Below are the code and all the weights of a small trained network. Each question names an input and a class and asks about switching units off, where a switched-off unit gives its printed mean instead of its output.

import numpy as np


def w(rows, s, z=0):
    codes = np.array(rows[::2]) - 128.0
    scale = np.full(codes.shape[1], s)
    scale[-1] = z or s
    return codes * scale


def norm(h):
    return h / np.sqrt((h * h).mean(-1, keepdims=True) + 1e-5)


def f(y):
    return np.maximum(y, 0)


def log_softmax(a):
    a = a - a.max(-1, keepdims=True)
    return a - np.log(np.exp(a).sum(-1, keepdims=True))


def net(x, mask):
    res = np.array(x, float).reshape(1, 7) / 4 @ E
    u = 0
    for l in range(3):
        y = f(norm(res) @ A[l][:, :-1].T + A[l][:, -1])
        res = res + np.where(mask[u : u + 10], y, B[l][:, -1]) @ B[l][:, :-1]
        u += 10
    return log_softmax(norm(res)[-1] @ U[:, :-1].T + U[:, -1])


A, B = {}, {}
E = w([
[129,128,128,130,124,126,128],'x0',
[101,118,33,160,162,117,146],'x1',
[132,129,132,129,132,119,120],'x2',
[28,1,111,80,71,168,63],'x3',
[98,143,141,245,50,181,135],'x4',
[43,128,161,112,105,17,190],'x5',
[118,206,80,104,67,98,64],'x6',
],0.0021)
A[0] = w([
[126,168,15,138,81,80,102,131],'L0N0',
[162,133,236,68,51,112,115,75],'L0N1',
[168,171,86,124,139,178,157,113],'L0N2',
[179,122,75,102,123,225,122,4],'L0N3',
[131,48,97,149,171,123,220,146],'L0N4',
[33,90,125,107,96,87,137,82],'L0N5',
[125,140,122,94,162,108,103,55],'L0N6',
[69,120,1,160,158,129,187,44],'L0N7',
[181,130,250,91,50,190,157,114],'L0N8',
[99,106,127,84,166,119,84,106],'L0N9',
],0.0041,0.0032)
B[0] = w([
[104,177,252,82,162,182,68,236],'L0N0',
[60,145,71,134,242,104,62,212],'L0N1',
[141,103,140,159,117,106,90,193],'L0N2',
[217,95,220,172,137,93,69,157],'L0N3',
[98,199,183,96,124,182,57,231],'L0N4',
[187,121,191,146,107,121,107,212],'L0N5',
[130,111,140,97,125,163,156,140],'L0N6',
[89,113,85,151,233,52,40,182],'L0N7',
[78,138,26,174,199,98,77,252],'L0N8',
[152,134,110,141,78,137,155,181],'L0N9',
],0.0042,0.0023)
A[1] = w([
[118,172,124,129,132,97,83,195],'L1N0',
[133,100,79,119,92,119,175,47],'L1N1',
[158,56,115,117,91,163,109,96],'L1N2',
[169,100,77,97,147,46,68,136],'L1N3',
[68,68,138,118,143,148,67,252],'L1N4',
[175,102,49,2,132,104,214,37],'L1N5',
[203,183,89,159,139,99,242,20],'L1N6',
[217,99,124,93,145,78,133,110],'L1N7',
[225,147,70,111,124,192,106,163],'L1N8',
[107,22,177,187,242,187,229,150],'L1N9',
],0.0039,0.0016)
B[1] = w([
[149,58,185,103,167,161,144,217],'L1N0',
[120,141,102,127,150,123,130,128],'L1N1',
[162,102,134,138,93,85,125,150],'L1N2',
[103,104,165,155,181,200,183,189],'L1N3',
[237,135,85,121,128,44,159,253],'L1N4',
[127,115,151,116,146,234,200,145],'L1N5',
[193,124,48,79,46,75,77,149],'L1N6',
[145,115,161,143,113,209,169,155],'L1N7',
[133,93,253,129,179,109,150,185],'L1N8',
[110,233,159,37,65,134,22,185],'L1N9',
],0.0038,0.004)
A[2] = w([
[119,99,92,27,141,180,141,82],'L2N0',
[187,92,177,66,119,130,182,248],'L2N1',
[115,119,201,152,134,51,122,177],'L2N2',
[8,158,162,78,106,22,255,23],'L2N3',
[154,221,132,73,93,111,94,78],'L2N4',
[69,169,107,237,124,174,61,206],'L2N5',
[86,8,94,108,86,134,128,62],'L2N6',
[110,123,110,219,9,131,123,120],'L2N7',
[199,222,156,189,200,88,191,173],'L2N8',
[167,115,201,117,177,126,91,179],'L2N9',
],0.0044,0.0017)
B[2] = w([
[121,169,155,141,142,134,223,154],'L2N0',
[89,168,107,209,87,114,166,197],'L2N1',
[161,116,50,143,146,231,115,196],'L2N2',
[254,102,188,252,166,215,63,156],'L2N3',
[82,136,135,80,94,189,98,170],'L2N4',
[104,126,152,80,192,102,223,188],'L2N5',
[205,146,79,26,65,46,126,146],'L2N6',
[142,172,127,131,171,149,236,146],'L2N7',
[115,2,72,54,45,69,117,224],'L2N8',
[48,167,89,191,82,114,154,253],'L2N9',
],0.0044,0.0054)
U = w([
[180,97,86,66,22,77,129,122],'0',
[199,110,190,200,136,160,85,134],'1',
[86,117,97,102,218,91,104,104],'2',
[92,138,103,137,107,141,147,253],'3',
[113,167,166,106,135,150,255,75],'4',
[73,204,186,68,101,151,64,67],'5',
],0.01,0.0049)

Each question gives the input, the list of numbers given to net, and the class t.
The units are the neurons (one row each of A and B). Each row of codes is followed by its name. A weight is (code - 128) times the scale printed after its matrix; where a second scale follows, it is the last column's (A, B and U).
mask holds one flag per neuron, layer by layer. A switched-off neuron (its flag False) gives its mean, the last column of its row in B, instead of its output. The means were averaged over made-up inputs and are rounded, as every weight is.
A unit's drop is (log p(t) with every unit on - log p(t) with that unit switched off) / (log p(t) with every unit on - log p(t) with every unit switched off).
The circuit of an input: a set's keep is (log p(t) with only the set's units on - log p(t) with every unit switched off) / (log p(t) with every unit on - log p(t) with every unit switched off). Starting from the 12 units with the biggest drops (on a tie, the unit counted first), units are removed one at a time, each time the one whose removal leaves the highest keep (on an exact tie, the one counted first), for as long as the keep stays at least 0.8.
circuit, biggest first: the units of the circuit, biggest drop first
most important unit: the unit with the biggest drop
top k neurons: the k neurons with the biggest drops, biggest first
top k neurons in layer l: the k neurons of layer l with the biggest drops, biggest first
input [3,-6,5,-8,-7,-3,7], class 0: most important unit => L2N8
input [-4,-5,-3,-7,-5,-6,-1], class 0: top 2 neurons => (L2N8, L1N6)
input [5,-4,4,5,5,6,-3], class 1: circuit, biggest first => (L2N8, L2N3, L1N4)
input [5,1,-8,8,-8,-2,-4], class 0: top 4 neurons => (L2N6, L1N2, L2N5, L1N4)
input [-5,2,-4,6,-5,-4,-8], class 5: circuit, biggest first => (L1N9, L2N8)
input [-6,5,-6,-7,-5,8,7], class 1: circuit, biggest first => (L2N3, L1N4, L0N8)
input [-2,-7,6,-6,2,4,-6], class 2: circuit, biggest first => (L0N8, L0N1)
input [-8,-1,7,-6,-6,0,-8], class 5: top 2 neurons in layer 2 => (L2N4, L2N5)
input [-3,-8,8,7,-3,-2,6], class 2: circuit, biggest first => (L0N1, L1N9)
input [-7,-1,6,-5,-6,6,8], class 5: circuit, biggest first => (L1N4, L2N4, L2N3)
input [-5,-7,2,-2,8,-5,1], class 4: circuit, biggest first => (L2N5, L2N7, L0N0)
input [6,3,1,5,8,-7,8], class 4: circuit, biggest first => (L2N7, L2N5, L2N8)
input [0,1,1,4,7,-4,2], class 4: top 3 neurons => (L2N7, L2N5, L2N8)
input [-5,7,6,1,-6,-7,5], class 1: most important unit => L0N3
input [1,-8,-7,1,1,-6,-3], class 2: top 2 neurons => (L0N8, L0N1)
input [6,-5,2,-2,-8,-5,7], class 4: top 3 neurons in layer 1 => (L1N3, L1N9, L1N7)
input [1,2,-3,3,1,5,-7], class 5: top 2 neurons => (L1N9, L2N8)
input [8,5,3,8,6,4,5], class 0: top 2 neurons in layer 2 => (L2N6, L2N9)
input [-6,6,-7,3,-7,-8,-8], class 1: top 2 neurons => (L0N3, L2N5)
input [1,-4,6,-8,-8,-3,-1], class 0: circuit, biggest first => (L2N8)
input [-6,7,3,-5,2,-4,-2], class 2: top 2 neurons => (L0N7, L1N4)
input [-2,-7,-4,-4,-4,0,-4], class 2: top 2 neurons => (L0N8, L0N1)
input [6,8,-3,6,5,-4,-4], class 2: top 3 neurons => (L0N7, L2N8, L2N5)
input [8,-5,3,-2,-8,-2,-6], class 4: top 2 neurons in layer 0 => (L0N0, L0N7)
input [-1,5,-5,6,3,-3,-8], class 5: top 3 neurons => (L1N9, L0N4, L2N8)
input [-2,0,5,-8,-5,-8,6], class 0: top 4 neurons in layer 2 => (L2N8, L2N3, L2N9, L2N2)
input [1,8,4,4,6,6,-5], class 2: most important unit => L0N7
input [-1,5,-3,7,8,-5,8], class 4: top 2 neurons in layer 2 => (L2N7, L2N5)
input [7,-8,0,-1,6,5,6], class 2: top 2 neurons => (L0N1, L0N8)
input [-5,-3,-2,5,-6,-3,-5], class 4: top 3 neurons => (L2N0, L2N8, L0N0)
